Here is a tiny trained network, its code and every weight. The questions are about switching its units off for an input and a class, where a switched-off unit gives its printed mean instead of its output.

import numpy as np


def w(rows, s, z=0):
    codes = np.array(rows[::2]) - 128.0
    scale = np.full(codes.shape[1], s)
    scale[-1] = z or s
    return codes * scale


def norm(h):
    return h / np.sqrt((h * h).mean(-1, keepdims=True) + 1e-5)


def f(y):
    return np.maximum(y, 0)


def log_softmax(a):
    a = a - a.max(-1, keepdims=True)
    return a - np.log(np.exp(a).sum(-1, keepdims=True))


def net(x, mask):
    res = np.array(x, float).reshape(1, 8) / 4 @ E
    u = 0
    for l in range(3):
        y = f(norm(res) @ A[l][:, :-1].T + A[l][:, -1])
        res = res + np.where(mask[u : u + 8], y, B[l][:, -1]) @ B[l][:, :-1]
        u += 8
    return log_softmax(norm(res)[-1] @ U[:, :-1].T + U[:, -1])


A, B = {}, {}
E = w([
[183,139,93,153,141,58,103,54,213,95,39],'x0',
[169,162,152,210,2,155,206,132,133,130,94],'x1',
[109,148,131,114,124,128,123,123,104,92,113],'x2',
[128,124,137,140,134,125,132,127,138,130,137],'x3',
[62,179,94,181,169,114,148,190,136,173,49],'x4',
[115,131,146,133,133,122,132,129,136,104,133],'x5',
[132,174,69,141,161,154,164,100,185,104,168],'x6',
[133,115,117,149,143,144,128,127,118,115,120],'x7',
],0.0083)
A[0] = w([
[79,161,191,191,135,140,98,189,143,166,48,57],'L0N0',
[85,142,111,139,180,93,117,163,161,151,42,109],'L0N1',
[197,173,105,170,111,36,99,73,178,88,82,3],'L0N2',
[134,90,180,195,65,78,125,102,84,141,75,115],'L0N3',
[170,75,253,152,114,105,106,169,42,153,64,46],'L0N4',
[136,194,39,144,122,171,168,81,216,100,159,130],'L0N5',
[197,70,155,94,85,120,88,49,113,82,146,30],'L0N6',
[136,60,226,144,139,53,51,115,67,163,49,18],'L0N7',
],0.0079,0.0056)
B[0] = w([
[134,121,112,138,100,98,144,115,66,170,123,221],'L0N0',
[124,97,146,173,118,75,123,108,92,135,156,249],'L0N1',
[74,68,138,110,108,194,120,101,139,164,93,227],'L0N2',
[182,174,126,129,94,149,142,181,148,91,131,233],'L0N3',
[97,133,55,104,102,144,140,143,180,123,183,229],'L0N4',
[122,191,89,106,126,134,149,149,132,83,165,253],'L0N5',
[143,112,154,178,119,74,129,91,73,137,162,224],'L0N6',
[112,160,11,58,115,106,125,123,206,88,172,211],'L0N7',
],0.013,0.0055)
A[1] = w([
[58,112,83,183,169,80,182,140,180,180,20,53],'L1N0',
[136,238,107,161,99,57,124,173,79,119,116,69],'L1N1',
[99,61,105,76,212,44,60,73,167,131,106,1],'L1N2',
[123,173,101,149,119,41,77,198,134,178,68,42],'L1N3',
[182,92,77,128,131,76,78,53,230,94,3,69],'L1N4',
[139,187,87,99,207,115,149,83,151,118,160,45],'L1N5',
[184,144,156,126,85,129,158,166,121,110,72,63],'L1N6',
[214,25,168,100,98,105,121,48,198,56,144,43],'L1N7',
],0.0072,0.0038)
B[1] = w([
[99,168,161,155,111,109,127,27,11,120,192,218],'L1N0',
[161,67,154,148,142,107,132,47,129,149,141,252],'L1N1',
[235,159,210,160,196,139,65,219,138,103,64,251],'L1N2',
[126,161,63,155,136,115,165,76,79,157,199,195],'L1N3',
[2,61,164,1,72,253,183,136,142,193,106,231],'L1N4',
[87,102,83,110,72,45,131,192,120,106,69,217],'L1N5',
[123,162,157,158,199,104,81,172,183,128,108,176],'L1N6',
[99,145,77,186,133,99,119,68,30,212,138,252],'L1N7',
],0.0077,0.004)
A[2] = w([
[145,99,200,93,222,102,84,148,105,116,99,5],'L2N0',
[69,83,194,130,101,235,161,185,114,171,169,128],'L2N1',
[211,71,150,109,73,77,117,64,109,108,195,47],'L2N2',
[231,117,130,129,55,140,168,194,97,119,42,87],'L2N3',
[155,41,183,139,124,139,169,46,106,132,157,120],'L2N4',
[255,192,187,142,57,186,192,76,184,129,67,79],'L2N5',
[113,161,62,129,145,89,139,111,227,84,161,67],'L2N6',
[200,100,138,93,176,107,24,213,117,130,110,117],'L2N7',
],0.0088,0.0033)
B[2] = w([
[176,179,190,173,100,109,155,164,135,116,108,175],'L2N0',
[109,30,189,68,105,178,76,63,139,161,56,252],'L2N1',
[93,168,76,190,142,67,235,81,60,181,145,255],'L2N2',
[108,234,104,132,254,104,104,134,204,101,154,193],'L2N3',
[76,151,123,140,117,134,109,138,113,187,96,219],'L2N4',
[180,114,192,139,252,60,31,234,161,55,91,232],'L2N5',
[186,127,40,53,55,152,153,136,152,102,151,226],'L2N6',
[169,177,148,179,184,121,122,215,220,76,108,194],'L2N7',
],0.009,0.0056)
U = w([
[121,158,115,230,131,31,169,36,11,193,191,7],'0',
[110,168,36,42,56,142,161,161,207,69,191,255],'1',
[219,169,221,166,221,107,72,228,210,49,95,110],'2',
[44,4,218,46,93,240,89,36,157,174,25,56],'3',
],0.013,0.0016)

Each question gives the input, the list of numbers given to net, and the class t.
The units are the neurons (one row each of A and B). Each row of codes is followed by its name. A weight is (code - 128) times the scale printed after its matrix; where a second scale follows, it is the last column's (A, B and U).
mask holds one flag per neuron, layer by layer. A switched-off neuron (its flag False) gives its mean, the last column of its row in B, instead of its output. The means were averaged over made-up inputs and are rounded, as every weight is.
A unit's drop is (log p(t) with every unit on - log p(t) with that unit switched off) / (log p(t) with every unit on - log p(t) with every unit switched off).
The circuit of an input: a set's keep is (log p(t) with only the set's units on - log p(t) with every unit switched off) / (log p(t) with every unit on - log p(t) with every unit switched off). Starting from the 12 units with the biggest drops (on a tie, the unit counted first), units are removed one at a time, each time the one whose removal leaves the highest keep (on an exact tie, the one counted first), for as long as the keep stays at least 0.8.
circuit, biggest first: the units of the circuit, biggest drop first
most important unit: the unit with the biggest drop
k most important neurons: the k neurons with the biggest drops, biggest first
top k neurons in layer l: the k neurons of layer l with the biggest drops, biggest first
input [-7,1,-8,-7,6,5,1,-7], class 3: most important unit -> L2N1
input [-2,-6,2,-2,-6,-3,4,-6], class 0: 4 most important neurons -> (L0N6; L2N2; L1N7; L2N5)
input [-3,-7,4,-8,3,-6,-5,-3], class 2: circuit, biggest first -> (L1N2; L2N7)
input [-7,-7,2,3,4,6,5,5], class 2: 4 most important neurons -> (L1N4; L0N2; L0N5; L0N4)
input [6,7,8,-5,-5,-6,3,8], class 2: 2 most important neurons -> (L2N5; L0N5)
input [-6,-4,5,6,5,2,5,-5], class 3: circuit, biggest first -> (L0N7; L2N1)
input [7,-8,7,-3,5,3,-8,0], class 1: 4 most important neurons -> (L0N7; L1N4; L1N3; L2N5)
input [-1,-7,-4,0,-7,2,4,0], class 0: 2 most important neurons -> (L0N6; L2N2)
input [2,7,-5,-4,-3,-4,-8,-7], class 1: top 2 neurons in layer 0 -> (L0N4; L0N7)
input [-8,8,2,4,0,-4,-1,3], class 2: top 3 neurons in layer 0 -> (L0N2; L0N3; L0N1)
input [3,-5,7,-8,5,4,5,-1], class 0: 3 most important neurons -> (L0N1; L0N7; L1N0)
input [4,-2,6,-1,2,0,3,-4], class 3: top 3 neurons in layer 0 -> (L0N2; L0N4; L0N7)
input [1,7,7,4,5,3,-8,5], class 1: top 3 neurons in layer 0 -> (L0N4; L0N7; L0N3)
input [-4,8,1,5,-7,1,3,5], class 2: most important unit -> L2N5
input [7,-3,6,2,-6,6,-1,-2], class 3: 4 most important neurons -> (L1N4; L0N2; L0N1; L0N0)
input [-5,-2,-1,-6,5,-1,-8,-5], class 1: 2 most important neurons -> (L0N4; L0N7)
input [8,0,-2,-8,-7,-1,2,5], class 3: 2 most important neurons -> (L0N2; L1N4)
input [8,7,-4,-8,4,-8,3,3], class 3: 2 most important neurons -> (L0N2; L1N4)
input [-8,-8,-8,6,7,-8,-7,-5], class 2: 4 most important neurons -> (L1N4; L0N2; L2N7; L2N2)
input [0,7,-6,7,5,7,-2,-7], class 2: most important unit -> L0N3
input [-6,0,6,-1,-2,0,-6,-2], class 1: 3 most important neurons -> (L0N4; L0N7; L0N2)
input [-1,7,3,4,-1,-1,-8,-8], class 1: top 2 neurons in layer 0 -> (L0N4; L0N7)
input [7,-4,7,-2,1,1,-5,-8], class 3: top 2 neurons in layer 0 -> (L0N2; L0N5)
